Below are the code and all the weights of a small trained network. Each question names an input and a class and asks about switching units off, where a switched-off unit gives its printed mean instead of its output.

import numpy as np


def w(rows, s, z=0):
    codes = np.array(rows[::2]) - 128.0
    scale = np.full(codes.shape[1], s)
    scale[-1] = z or s
    return codes * scale


def f(y):
    return y / 2 * (1 + np.tanh(0.7978845608 * (y + 0.044715 * y**3)))


def log_softmax(a):
    a = a - a.max(-1, keepdims=True)
    return a - np.log(np.exp(a).sum(-1, keepdims=True))


def net(x, mask):
    res = np.array(x, float).reshape(1, 4) / 4 @ E
    y = f(res @ A[0][:, :-1].T + A[0][:, -1])
    res = res + np.where(mask, y, B[0][:, -1]) @ B[0][:, :-1]
    return log_softmax(res[-1] @ U[:, :-1].T + U[:, -1])


A, B = {}, {}
E = w([
[104,186,254,127,177],'x0',
[208,222,83,43,110],'x1',
[238,53,186,106,108],'x2',
[52,112,185,73,30],'x3',
],0.0092)
A[0] = w([
[84,75,143,212,156,130],'n1',
[205,30,148,112,145,112],'n2',
[142,189,113,47,149,128],'n3',
[131,85,41,174,98,69],'n4',
[215,103,143,156,243,133],'n5',
[137,146,205,123,71,67],'n6',
[52,167,134,113,58,123],'n7',
[198,232,118,70,101,103],'n8',
[56,65,134,209,105,104],'n9',
[183,139,107,208,189,132],'n10',
[122,160,83,160,246,85],'n11',
[221,74,175,134,148,58],'n12',
[98,93,153,95,37,129],'n13',
[122,190,116,67,103,94],'n14',
[88,189,82,80,160,67],'n15',
[108,63,150,193,147,49],'n16',
[154,123,94,161,184,158],'n17',
[13,164,80,171,126,64],'n18',
[81,89,179,41,69,221],'n19',
[149,88,32,131,109,87],'n20',
[89,46,120,154,145,78],'n21',
[98,141,210,105,252,41],'n22',
[123,182,194,117,169,49],'n23',
[234,210,94,103,50,111],'n24',
[60,184,47,148,234,73],'n25',
[148,219,205,123,164,72],'n26',
[120,47,84,95,82,51],'n27',
[100,95,198,200,159,228],'n28',
[153,167,114,79,122,28],'n29',
[124,77,8,120,62,2],'n30',
[125,67,154,214,120,129],'n31',
[189,156,125,98,106,34],'n32',
],0.011,0.0048)
B[0] = w([
[207,225,105,160,98,232],'n1',
[196,100,202,44,137,208],'n2',
[176,198,125,169,111,200],'n3',
[80,90,199,203,143,195],'n4',
[47,160,87,78,237,238],'n5',
[90,55,139,113,189,174],'n6',
[96,115,110,75,218,212],'n7',
[183,174,121,195,133,238],'n8',
[197,230,134,131,133,237],'n9',
[61,203,81,131,207,218],'n10',
[63,125,94,83,229,220],'n11',
[169,79,222,31,105,197],'n12',
[79,176,104,104,243,208],'n13',
[172,183,132,123,149,181],'n14',
[209,130,189,104,109,179],'n15',
[202,199,140,188,89,189],'n16',
[56,144,94,122,180,196],'n17',
[205,102,226,61,105,241],'n18',
[95,163,53,115,255,249],'n19',
[68,68,184,196,126,203],'n20',
[162,198,145,150,121,187],'n21',
[70,45,191,219,97,207],'n22',
[91,59,205,209,116,174],'n23',
[152,195,137,168,125,247],'n24',
[211,78,208,13,134,243],'n25',
[84,79,196,231,126,197],'n26',
[72,99,207,145,165,175],'n27',
[176,118,103,159,119,254],'n28',
[160,209,193,172,131,156],'n29',
[63,58,218,220,135,212],'n30',
[187,213,92,146,126,206],'n31',
[172,205,185,112,110,164],'n32',
],0.009,0.0094)
U = w([
[218,231,125,213,100,45],'0',
[103,89,193,246,117,115],'1',
[100,180,111,94,193,102],'2',
[214,118,207,35,118,176],'3',
[157,153,106,123,152,214],'4',
[159,82,57,139,25,1],'5',
[153,103,70,141,38,1],'6',
[150,95,84,115,45,1],'7',
],0.012,0.0081)

Each question gives the input, the list of numbers given to net, and the class t.
The units are the neurons (one row each of A and B). Each row of codes is followed by its name. A weight is (code - 128) times the scale printed after its matrix; where a second scale follows, it is the last column's (A, B and U).
mask holds one flag per neuron, in row order. A switched-off neuron (its flag False) gives its mean, the last column of its row in B, instead of its output. The means were averaged over made-up inputs and are rounded, as every weight is.
A unit's drop is (log p(t) with every unit on - log p(t) with that unit switched off) / (log p(t) with every unit on - log p(t) with every unit switched off).
The circuit of an input: a set's keep is (log p(t) with only the set's units on - log p(t) with every unit switched off) / (log p(t) with every unit on - log p(t) with every unit switched off). Starting from the 12 units with the biggest drops (on a tie, the unit counted first), units are removed one at a time, each time the one whose removal leaves the highest keep (on an exact tie, the one counted first), for as long as the keep stays at least 0.8.
units of the circuit, in order: the units of the circuit, biggest drop first
k most important neurons: the k neurons with the biggest drops, biggest first
drop when u is switched off: that unit's drop, to one decimal
input [4,-2,-8,6], class 3: units of the circuit, in order -> n18
input [-7,3,-7,-2], class 1: 2 most important neurons -> n30; n20
input [8,5,-7,-6], class 1: 3 most important neurons -> n26; n22; n23
input [6,8,-8,-2], class 0: 2 most important neurons -> n8; n3
input [-4,-6,-8,-3], class 3: 2 most important neurons -> n25; n18
input [7,2,-1,8], class 2: 2 most important neurons -> n19; n7
input [-2,3,6,-6], class 2: 4 most important neurons -> n5; n10; n25; n18
input [-3,-3,5,-6], class 2: 2 most important neurons -> n5; n10
input [4,5,5,6], class 2: 2 most important neurons -> n19; n6
input [8,-2,-2,-8], class 1: 3 most important neurons -> n22; n26; n23
input [-3,-1,5,6], class 2: 2 most important neurons -> n19; n13
input [2,-8,-4,8], class 0: 2 most important neurons -> n9; n1
input [5,7,6,-5], class 0: 2 most important neurons -> n8; n24
input [-4,-1,0,5], class 2: units of the circuit, in order -> n13
input [2,8,-1,8], class 0: 2 most important neurons -> n8; n3
input [-8,2,-4,6], class 1: drop when n30 is switched off -> 0.3
input [2,3,-2,3], class 4: drop when n1 is switched off -> 0.6
input [3,6,2,8], class 2: drop when n19 is switched off -> 0.2
